Below are the code and all the weights of a small trained network. Each question names an input and a target symbol and asks about switching units off, where a switched-off unit gives its printed mean instead of its output.

import numpy as np


def w(rows, s, z=0):
    codes = np.array(rows[::2]) - 128.0
    scale = np.full(codes.shape[1], s)
    scale[-1] = z or s
    return codes * scale


def f(y):
    return np.maximum(y, 0)


def softmax(a):
    e = np.exp(a - a.max(-1, keepdims=True))
    return e / e.sum(-1, keepdims=True)


def log_softmax(a):
    a = a - a.max(-1, keepdims=True)
    return a - np.log(np.exp(a).sum(-1, keepdims=True))


def net(x, mask):
    ids = ['ΔΘΞΣΨΩαγεζηλμπτφ'.index(c) for c in x.split()]
    T = len(ids)
    res = E[ids] + P[:T]
    u = 0
    for l in range(2):
        q, k, v = (res @ M[l].T for M in (Q, K, V))
        z = softmax(np.where(np.tri(T) > 0, q @ k.T / 3**0.5, -1e9)) @ v
        res = res + np.where(mask[u], z, O[l][:, -1]) @ O[l][:, :-1]
        u += 1
        y = f(res @ A[l][:, :-1].T + A[l][:, -1])
        res = res + np.where(mask[u : u + 8], y, B[l][:, -1]) @ B[l][:, :-1]
        u += 8
    return log_softmax(res[-1] @ U[:, :-1].T + U[:, -1])


Q, K, V, O, A, B = {}, {}, {}, {}, {}, {}
E = w([
[190,194,20],'Δ',
[110,132,116],'Θ',
[116,138,115],'Ξ',
[111,131,116],'Σ',
[98,117,143],'Ψ',
[130,151,57],'Ω',
[98,120,160],'α',
[81,118,105],'γ',
[249,69,145],'ε',
[112,128,94],'ζ',
[106,148,63],'η',
[114,132,117],'λ',
[144,190,134],'μ',
[144,160,88],'π',
[70,90,135],'τ',
[124,104,116],'φ',
],0.013)
P = w([
[139,125,168],'0',
[68,179,62],'1',
[67,156,42],'2',
[76,143,48],'3',
[91,124,43],'4',
[100,105,28],'5',
[110,94,28],'6',
[103,67,19],'7',
[109,49,7],'8',
[108,27,17],'9',
[106,2,23],'10',
],0.0057)
Q[0] = w([
[198,34,151],'L0H1',
[79,83,5],'L0H1',
[159,113,64],'L0H1',
],0.011)
K[0] = w([
[132,193,239],'L0H1',
[116,5,152],'L0H1',
[79,84,194],'L0H1',
],0.012)
V[0] = w([
[245,149,68],'L0H1',
[130,128,254],'L0H1',
[232,152,118],'L0H1',
],0.0093)
O[0] = w([
[171,57,34,17],'L0H1',
[156,58,254,57],'L0H1',
[196,37,65,1],'L0H1',
],0.008,0.0039)
A[0] = w([
[91,252,110,141],'L0N1',
[136,108,118,211],'L0N2',
[106,133,115,88],'L0N3',
[106,88,189,116],'L0N4',
[62,169,141,165],'L0N5',
[137,80,66,114],'L0N6',
[203,91,143,255],'L0N7',
[55,185,143,167],'L0N8',
],0.012,0.0088)
B[0] = w([
[33,54,174,237],'L0N1',
[82,186,139,177],'L0N2',
[153,148,150,132],'L0N3',
[208,111,207,142],'L0N4',
[120,101,200,235],'L0N5',
[176,132,54,150],'L0N6',
[122,254,131,163],'L0N7',
[123,99,187,251],'L0N8',
],0.0092,0.012)
Q[1] = w([
[212,68,86],'L1H1',
[2,254,137],'L1H1',
[9,243,112],'L1H1',
],0.0076)
K[1] = w([
[76,48,116],'L1H1',
[214,254,183],'L1H1',
[219,244,204],'L1H1',
],0.0079)
V[1] = w([
[10,89,190],'L1H1',
[76,128,40],'L1H1',
[34,96,81],'L1H1',
],0.011)
O[1] = w([
[161,179,238,179],'L1H1',
[1,143,92,6],'L1H1',
[41,175,150,33],'L1H1',
],0.0099,0.014)
A[1] = w([
[42,137,117,253],'L1N1',
[61,210,146,164],'L1N2',
[138,100,74,97],'L1N3',
[161,90,118,83],'L1N4',
[108,79,166,145],'L1N5',
[122,225,150,163],'L1N6',
[156,252,130,210],'L1N7',
[129,148,178,126],'L1N8',
],0.012,0.0053)
B[1] = w([
[190,183,69,182],'L1N1',
[142,254,162,153],'L1N2',
[72,156,197,190],'L1N3',
[137,179,149,158],'L1N4',
[163,95,4,219],'L1N5',
[67,74,128,193],'L1N6',
[98,50,84,189],'L1N7',
[86,151,125,254],'L1N8',
],0.0099,0.024)
U = w([
[179,138,91,173],'Δ',
[109,183,161,59],'Θ',
[116,147,147,153],'Ξ',
[173,182,118,119],'Σ',
[91,37,160,176],'Ψ',
[151,133,159,111],'Ω',
[157,2,57,133],'α',
[115,144,154,113],'γ',
[92,145,105,2],'ε',
[128,120,128,163],'ζ',
[74,101,119,114],'η',
[227,156,148,123],'λ',
[38,128,168,66],'μ',
[109,139,150,158],'π',
[116,163,152,147],'τ',
[113,137,146,158],'φ',
],0.0084,0.0097)

Each question gives the input, a string of symbols that net reads in full, and the target symbol t.
The units are the heads (3 rows each of Q, K, V and O) and the neurons (one row each of A and B). Each row of codes is followed by its name. A weight is (code - 128) times the scale printed after its matrix; where a second scale follows, it is the last column's (O, A, B and U).
mask holds one flag per unit, layer by layer, with each layer's heads first. A switched-off unit (its flag False) gives its mean, the last column of its rows in O or B, instead of its output. The means were averaged over made-up inputs and are rounded, as every weight is.
A unit's drop is (log p(t) with every unit on - log p(t) with that unit switched off) / (log p(t) with every unit on - log p(t) with every unit switched off).
The circuit of an input: a set's keep is (log p(t) with only the set's units on - log p(t) with every unit switched off) / (log p(t) with every unit on - log p(t) with every unit switched off). Starting from the 12 units with the biggest drops (on a tie, the unit counted first), units are removed one at a time, each time the one whose removal leaves the highest keep (on an exact tie, the one counted first), for as long as the keep stays at least 0.8.
circuit, biggest first: the units of the circuit, biggest drop first
unit that matters most: the unit with the biggest drop
top k neurons: the k neurons with the biggest drops, biggest first
k most important neurons of layer l: the k neurons of layer l with the biggest drops, biggest first
input Ω λ τ γ γ τ μ α τ, target Σ: top 3 neurons => L1N1, L0N1, L1N2
input η α τ τ φ ε α τ α τ Ψ, target α: circuit, biggest first => L0N1, L1H1, L0N7
input τ Ψ π ζ, target Ψ: top 2 neurons => L0N4, L1N7
input Δ α Ξ Δ ε α α τ τ λ α, target α: circuit, biggest first => L0N1, L0N7, L1H1
input γ τ Δ Ξ τ τ, target μ: top neuron => L0N1
input α γ α α, target λ: circuit, biggest first => L0H1, L1H1, L0N4
input τ γ μ γ Δ τ τ π α α τ, target Ψ: top 4 neurons => L0N1, L0N4, L1N7, L1N6
input γ γ Ω, target μ: circuit, biggest first => L1H1, L1N6
input α Ξ α ε μ η τ Θ γ, target α: circuit, biggest first => L0N7, L0N1, L1H1
input η τ τ ε τ τ Ω, target α: circuit, biggest first => L0N1, L0N7, L1H1
input τ γ τ γ ε, target α: 4 most important neurons of layer 1 => L1N7, L1N3, L1N8, L1N2
input τ ε Δ τ π τ τ Δ, target α: circuit, biggest first => L0N1, L1H1, L0N7, L1N3
input τ τ τ φ Ψ Ω λ ε η τ Ξ, target α: 3 most important neurons of layer 1 => L1N8, L1N2, L1N3
input τ τ Δ τ τ τ π π, target Ψ: top 3 neurons => L0N1, L0N4, L1N7
input π Θ Σ α, target Δ: top 2 neurons => L1N1, L0N1
input α τ π, target λ: unit that matters most => L0H1
input τ τ α Ω Θ τ Δ Ω, target Ψ: top 2 neurons => L0N1, L0N4
input τ α τ τ τ τ τ α τ τ Δ, target Ψ: top 3 neurons => L0N4, L1N7, L1N6
input π α τ ε Σ γ γ α τ π α, target α: circuit, biggest first => L0N1, L1H1, L0N7
input τ τ τ τ α, target Ψ: top 3 neurons => L0N4, L1N6, L1N7
input Ω τ Δ τ Θ α α τ γ α, target Σ: top 2 neurons => L1N1, L0N1
input Ω η τ, target Σ: top 2 neurons => L1N1, L1N2
input τ α Σ α α Θ, target Ψ: top neuron => L0N4
input α η τ α α α τ τ, target λ: top 2 neurons => L0N4, L0N1
input τ Ξ φ, target Ψ: top 3 neurons => L0N4, L1N7, L1N6
input τ ζ τ ζ γ, target Ψ: top 3 neurons => L0N4, L1N6, L1N7
input α τ Ξ μ γ, target λ: 3 most important neurons of layer 0 => L0N4, L0N1, L0N7
input α π τ τ ε α τ π, target α: circuit, biggest first => L0N7, L0N1, L1H1
input Ξ ε τ ζ τ η γ, target α: 2 most important neurons of layer 1 => L1N8, L1N2
input Δ Ω Δ τ τ α α, target ε: 2 most important neurons of layer 1 => L1N1, L1N3
